Below are the code and all the weights of a small trained network. Each question names an input and a target symbol and asks about switching units off, where a switched-off unit gives its printed mean instead of its output.

import numpy as np


def w(rows, s, z=0):
    codes = np.array(rows[::2]) - 128.0
    scale = np.full(codes.shape[1], s)
    scale[-1] = z or s
    return codes * scale


def f(y):
    return y / 2 * (1 + np.tanh(0.7978845608 * (y + 0.044715 * y**3)))


def softmax(a):
    e = np.exp(a - a.max(-1, keepdims=True))
    return e / e.sum(-1, keepdims=True)


def log_softmax(a):
    a = a - a.max(-1, keepdims=True)
    return a - np.log(np.exp(a).sum(-1, keepdims=True))


def net(x, mask):
    ids = ['ΛΠΩαγηφψ'.index(c) for c in x.split()]
    T = len(ids)
    res = E[ids] + P[:T]
    r = res
    for j in range(2):
        rows = slice(3 * j, 3 * j + 3)
        q, k, v = (r @ M[0][rows].T for M in (Q, K, V))
        z = softmax(np.where(np.tri(T) > 0, q @ k.T / 3**0.5, -1e9)) @ v
        o = O[0][rows]
        res = res + np.where(mask[j], z, o[:, -1]) @ o[:, :-1]
    y = f(res @ A[0][:, :-1].T + A[0][:, -1])
    res = res + np.where(mask[2:10], y, B[0][:, -1]) @ B[0][:, :-1]
    return log_softmax(res[-1] @ U[:, :-1].T + U[:, -1])


Q, K, V, O, A, B = {}, {}, {}, {}, {}, {}
E = w([
[179,106,28,116,103,70],'Λ',
[217,151,109,92,40,141],'Π',
[225,131,88,59,169,134],'Ω',
[149,182,172,114,42,31],'α',
[137,159,18,158,59,93],'γ',
[194,180,192,64,48,108],'η',
[174,28,193,175,133,76],'φ',
[139,181,85,139,2,104],'ψ',
],0.0097)
P = w([
[111,92,136,159,158,254],'0',
[176,123,146,80,56,51],'1',
[186,117,128,80,56,60],'2',
[189,139,125,88,83,88],'3',
[192,140,121,81,86,102],'4',
[189,140,100,89,72,115],'5',
[181,137,112,76,71,132],'6',
[186,134,86,68,96,136],'7',
[173,126,59,69,108,133],'8',
[167,128,75,62,103,120],'9',
],0.0069)
Q[0] = w([
[173,122,70,105,102,104],'h1',
[11,81,195,235,239,208],'h1',
[213,144,62,30,52,106],'h1',
[185,194,72,104,2,28],'h2',
[73,63,111,169,209,142],'h2',
[115,58,125,110,138,123],'h2',
],0.0083)
K[0] = w([
[102,61,151,181,183,125],'h1',
[160,255,80,23,88,57],'h1',
[67,28,200,228,166,201],'h1',
[68,21,199,215,163,123],'h2',
[193,201,159,22,86,81],'h2',
[133,129,91,113,97,114],'h2',
],0.0078)
V[0] = w([
[83,188,189,161,82,100],'h1',
[86,113,18,192,120,105],'h1',
[72,254,138,164,52,131],'h1',
[150,48,138,95,128,101],'h2',
[125,174,108,64,189,132],'h2',
[108,144,75,224,130,180],'h2',
],0.0092)
O[0] = w([
[154,231,108,138,193,1,18],'h1',
[240,6,77,209,142,81,70],'h1',
[189,204,15,129,160,37,2],'h1',
[121,110,240,171,52,200,192],'h2',
[37,84,128,61,144,120,83],'h2',
[153,93,42,160,179,124,99],'h2',
],0.0075,0.004)
A[0] = w([
[61,191,82,48,114,122,196],'n1',
[154,101,178,121,116,124,241],'n2',
[36,84,173,57,134,180,147],'n3',
[144,212,84,94,185,71,143],'n4',
[159,149,58,153,105,111,230],'n5',
[154,1,86,191,132,155,130],'n6',
[83,159,165,149,98,148,83],'n7',
[147,116,155,80,113,178,253],'n8',
],0.0084,0.0014)
B[0] = w([
[90,189,189,77,130,166,162],'n1',
[134,150,109,217,102,138,195],'n2',
[58,89,31,132,139,40,255],'n3',
[77,206,89,176,189,32,188],'n4',
[135,124,109,64,164,133,172],'n5',
[148,121,254,95,129,43,177],'n6',
[189,107,96,101,152,95,176],'n7',
[93,124,87,162,88,162,251],'n8',
],0.0069,0.0088)
U = w([
[191,77,254,176,85,126,229],'Λ',
[178,158,128,106,108,226,218],'Π',
[28,62,91,99,107,130,148],'Ω',
[71,167,187,146,178,84,143],'α',
[201,59,155,86,151,77,2],'γ',
[30,196,239,70,169,136,130],'η',
[116,136,145,227,152,140,13],'φ',
[149,146,52,206,168,97,98],'ψ',
],0.0047,0.0019)

Each question gives the input, a string of symbols that net reads in full, and the target symbol t.
The units are the heads (3 rows each of Q, K, V and O) and the neurons (one row each of A and B). Each row of codes is followed by its name. A weight is (code - 128) times the scale printed after its matrix; where a second scale follows, it is the last column's (O, A, B and U).
mask holds one flag per unit, heads first, then neurons. A switched-off unit (its flag False) gives its mean, the last column of its rows in O or B, instead of its output. The means were averaged over made-up inputs and are rounded, as every weight is.
A unit's drop is (log p(t) with every unit on - log p(t) with that unit switched off) / (log p(t) with every unit on - log p(t) with every unit switched off).
The circuit of an input: a set's keep is (log p(t) with only the set's units on - log p(t) with every unit switched off) / (log p(t) with every unit on - log p(t) with every unit switched off). Starting from all 10 units, units are removed one at a time, each time the one whose removal leaves the highest keep (on an exact tie, the one counted first), for as long as the keep stays at least 0.8.
circuit, biggest first: the units of the circuit, biggest drop first
top k neurons: the k neurons with the biggest drops, biggest first
which heads matter: for each layer, one digit per head in row order, 1 if its drop is at least 0.15 and else 0, layers parted by /
drop of u: that unit's drop, to one decimal
input γ η ψ, target γ: circuit, biggest first => [h1; h2; n6; n5]
input Λ Ω ψ Ω Λ Π, target Λ: circuit, biggest first => [h1; n6; n3]
input η ψ Ω ψ Ω η Ω Ω γ Λ, target η: circuit, biggest first => [h1; n1; h2]
input ψ Ω Ω Ω Ω Ω Λ Π, target ψ: circuit, biggest first => [h1]
input ψ Π γ γ α, target ψ: circuit, biggest first => [h1; h2]
input Λ Ω γ η Λ η Ω, target Λ: circuit, biggest first => [h1; n6; n3]
input γ ψ η α Ω Ω η ψ α Λ, target γ: which heads matter => 10
input Ω α Λ Ω Ω, target Ω: which heads matter => 11
input ψ ψ ψ Ω ψ η Ω α Ω, target ψ: top 2 neurons => [n4; n6]
input Λ Ω Λ Ω Ω γ Π γ ψ, target Λ: top 3 neurons => [n6; n3; n4]
input η γ Λ, target η: top 2 neurons => [n1; n3]
input Λ Ω ψ α, target Λ: top 2 neurons => [n3; n6]
input γ Ω α Π, target γ: drop of n5 => 0.1
input ψ ψ ψ α Ω Ω Π Π γ, target ψ: drop of n2 => -0.1
input γ ψ η, target γ: drop of h1 => 0.9
